Here is a tiny trained network, its code and every weight. The questions are about switching its units off for an input and a class, where a switched-off unit gives its printed mean instead of its output.

import numpy as np


def w(rows, s, z=0):
    codes = np.array(rows[::2]) - 128.0
    scale = np.full(codes.shape[1], s)
    scale[-1] = z or s
    return codes * scale


def f(y):
    return y / 2 * (1 + np.tanh(0.7978845608 * (y + 0.044715 * y**3)))


def log_softmax(a):
    a = a - a.max(-1, keepdims=True)
    return a - np.log(np.exp(a).sum(-1, keepdims=True))


def net(x, mask):
    res = np.array(x, float).reshape(1, 4) / 4 @ E
    y = f(res @ A[0][:, :-1].T + A[0][:, -1])
    res = res + np.where(mask, y, B[0][:, -1]) @ B[0][:, :-1]
    return log_softmax(res[-1] @ U[:, :-1].T + U[:, -1])


A, B = {}, {}
E = w([
[182,92,132,126],'x0',
[162,239,122,104],'x1',
[125,82,107,10],'x2',
[121,120,70,145],'x3',
],0.013)
A[0] = w([
[80,65,181,95,178],'N0',
[203,148,122,86,153],'N1',
[67,202,78,121,145],'N2',
[61,145,68,164,161],'N3',
[169,146,3,100,221],'N4',
[127,28,162,124,253],'N5',
[47,85,115,166,203],'N6',
[154,53,83,146,174],'N7',
[108,172,64,95,128],'N8',
],0.012,0.0055)
B[0] = w([
[113,141,17,102,215],'N0',
[165,144,123,201,195],'N1',
[83,143,144,6,217],'N2',
[67,105,102,57,189],'N3',
[149,146,53,122,236],'N4',
[137,236,34,142,254],'N5',
[12,254,73,96,221],'N6',
[140,133,137,227,194],'N7',
[136,78,81,3,193],'N8',
],0.0072,0.0095)
U = w([
[83,31,145,152,1],'0',
[156,110,109,80,16],'1',
[125,177,144,251,244],'2',
[71,166,158,74,150],'3',
[26,111,18,104,175],'4',
[80,11,168,134,16],'5',
],0.012,0.0052)

Each question gives the input, the list of numbers given to net, and the class t.
The units are the neurons (one row each of A and B). Each row of codes is followed by its name. A weight is (code - 128) times the scale printed after its matrix; where a second scale follows, it is the last column's (A, B and U).
mask holds one flag per neuron, in row order. A switched-off neuron (its flag False) gives its mean, the last column of its row in B, instead of its output. The means were averaged over made-up inputs and are rounded, as every weight is.
A unit's drop is (log p(t) with every unit on - log p(t) with that unit switched off) / (log p(t) with every unit on - log p(t) with every unit switched off).
The circuit of an input: a set's keep is (log p(t) with only the set's units on - log p(t) with every unit switched off) / (log p(t) with every unit on - log p(t) with every unit switched off). Starting from all 9 units, units are removed one at a time, each time the one whose removal leaves the highest keep (on an exact tie, the one counted first), for as long as the keep stays at least 0.8.
circuit, biggest first: the units of the circuit, biggest drop first
top k neurons: the k neurons with the biggest drops, biggest first
drop when u is switched off: that unit's drop, to one decimal
input [7,-5,-2,-2], class 2: circuit, biggest first	N7, N8
input [1,4,-7,7], class 4: circuit, biggest first	N3
input [7,-4,-2,7], class 2: circuit, biggest first	N7, N8
input [3,2,4,-2], class 1: circuit, biggest first	N6, N3
input [2,3,1,-1], class 1: circuit, biggest first	N6, N5
input [3,1,-3,-5], class 2: circuit, biggest first	N2, N8
input [6,2,7,4], class 1: top 3 neurons	N6, N3, N1
input [-1,7,-4,-2], class 3: circuit, biggest first	N2, N5
input [-5,3,-2,0], class 3: circuit, biggest first	N0, N5, N2
input [6,2,7,2], class 1: top 4 neurons	N6, N3, N1, N2
input [6,-1,2,-6], class 2: top 2 neurons	N8, N2
input [3,2,3,1], class 1: drop when N0 is switched off	0.1
input [1,-4,-2,-4], class 2: drop when N4 is switched off	0.2
input [8,-7,-4,6], class 2: circuit, biggest first	N7
input [3,0,2,-6], class 2: drop when N8 is switched off	0.3
